Below is a small trained network, with its code and all its weights. Each question gives an input and a class and asks what happens when units are switched off, that is, made to give their printed mean instead of their output.

import numpy as np


def w(rows, s, z=0):
    codes = np.array(rows[::2]) - 128.0
    scale = np.full(codes.shape[1], s)
    scale[-1] = z or s
    return codes * scale


def f(y):
    return y / 2 * (1 + np.tanh(0.7978845608 * (y + 0.044715 * y**3)))


def log_softmax(a):
    a = a - a.max(-1, keepdims=True)
    return a - np.log(np.exp(a).sum(-1, keepdims=True))


def net(x, mask):
    res = np.array(x, float).reshape(1, 2) / 4 @ E
    y = f(res @ A[0][:, :-1].T + A[0][:, -1])
    res = res + np.where(mask, y, B[0][:, -1]) @ B[0][:, :-1]
    return log_softmax(res[-1] @ U[:, :-1].T + U[:, -1])


A, B = {}, {}
E = w([
[204,104,232,163,170,101,171,14,132,88,60,3],'x0',
[39,179,224,118,54,145,48,53,123,144,30,76],'x1',
],0.011)
A[0] = w([
[54,209,166,78,72,99,57,68,88,143,110,99,73],'neuron 0',
[69,122,53,70,95,204,79,190,93,117,60,133,73],'neuron 1',
[104,148,164,122,42,189,85,162,139,112,50,87,252],'neuron 2',
[233,94,72,111,148,117,233,164,146,129,172,142,160],'neuron 3',
[197,71,110,145,254,125,189,195,93,46,196,88,69],'neuron 4',
[35,133,150,143,63,129,121,151,125,216,149,212,113],'neuron 5',
[97,165,105,59,124,225,82,198,123,151,178,204,218],'neuron 6',
[76,192,170,120,104,214,101,71,90,114,56,115,80],'neuron 7',
[195,95,189,176,184,183,173,66,112,91,54,88,43],'neuron 8',
[163,145,93,129,132,185,74,167,126,189,141,182,62],'neuron 9',
[147,79,169,239,164,106,119,40,147,49,92,46,247],'neuron 10',
],0.0075,0.012)
B[0] = w([
[159,66,96,182,92,138,84,144,144,111,99,170,186],'neuron 0',
[207,136,160,108,166,111,143,100,89,73,45,134,169],'neuron 1',
[109,144,77,186,81,154,112,164,126,149,152,146,231],'neuron 2',
[83,111,104,155,81,187,112,187,124,142,103,144,210],'neuron 3',
[114,103,108,115,96,128,97,168,126,90,113,185,189],'neuron 4',
[155,143,177,98,128,109,167,114,107,114,115,107,190],'neuron 5',
[89,180,120,120,127,105,148,127,88,138,113,105,247],'neuron 6',
[145,93,91,158,79,126,92,146,139,51,102,159,180],'neuron 7',
[145,139,156,139,149,66,170,113,102,67,63,127,179],'neuron 8',
[180,69,173,83,134,95,151,87,129,4,26,130,156],'neuron 9',
[133,176,111,133,125,89,154,117,104,156,141,102,252],'neuron 10',
],0.017,0.019)
U = w([
[117,44,108,158,69,157,77,147,118,90,99,198,55],'0',
[152,181,186,116,144,73,220,96,84,85,62,116,69],'1',
[45,237,90,153,100,152,155,142,100,250,210,109,255],'2',
[125,121,190,130,161,127,111,113,140,131,150,122,88],'3',
[143,109,170,128,152,123,137,95,144,165,148,142,92],'4',
[124,92,146,108,119,122,123,106,169,147,144,122,95],'5',
[128,100,144,149,172,185,112,105,117,116,141,114,88],'6',
[148,125,117,119,166,177,113,98,186,128,170,102,90],'7',
],0.016,0.0098)

Each question gives the input, the list of numbers given to net, and the class t.
The units are the neurons (one row each of A and B). Each row of codes is followed by its name. A weight is (code - 128) times the scale printed after its matrix; where a second scale follows, it is the last column's (A, B and U).
mask holds one flag per neuron, in row order. A switched-off neuron (its flag False) gives its mean, the last column of its row in B, instead of its output. The means were averaged over made-up inputs and are rounded, as every weight is.
A unit's drop is (log p(t) with every unit on - log p(t) with that unit switched off) / (log p(t) with every unit on - log p(t) with every unit switched off).
unit that matters most: the unit with the biggest drop
k most important neurons: the k neurons with the biggest drops, biggest first
drop of u: that unit's drop, to one decimal
input [-3,1], class 2: unit that matters most : neuron 8
input [5,-5], class 0: 4 most important neurons : neuron 4; neuron 3; neuron 6; neuron 5
input [-7,-6], class 1: 4 most important neurons : neuron 6; neuron 9; neuron 2; neuron 0
input [-3,-3], class 2: 3 most important neurons : neuron 0; neuron 7; neuron 6
input [5,-6], class 0: 2 most important neurons : neuron 4; neuron 3
input [2,-5], class 0: 2 most important neurons : neuron 4; neuron 6
input [-8,6], class 1: 2 most important neurons : neuron 5; neuron 1
input [7,-8], class 0: 2 most important neurons : neuron 4; neuron 3
input [6,-7], class 0: drop of neuron 4 : 1.1
input [4,-7], class 0: drop of neuron 4 : 0.3
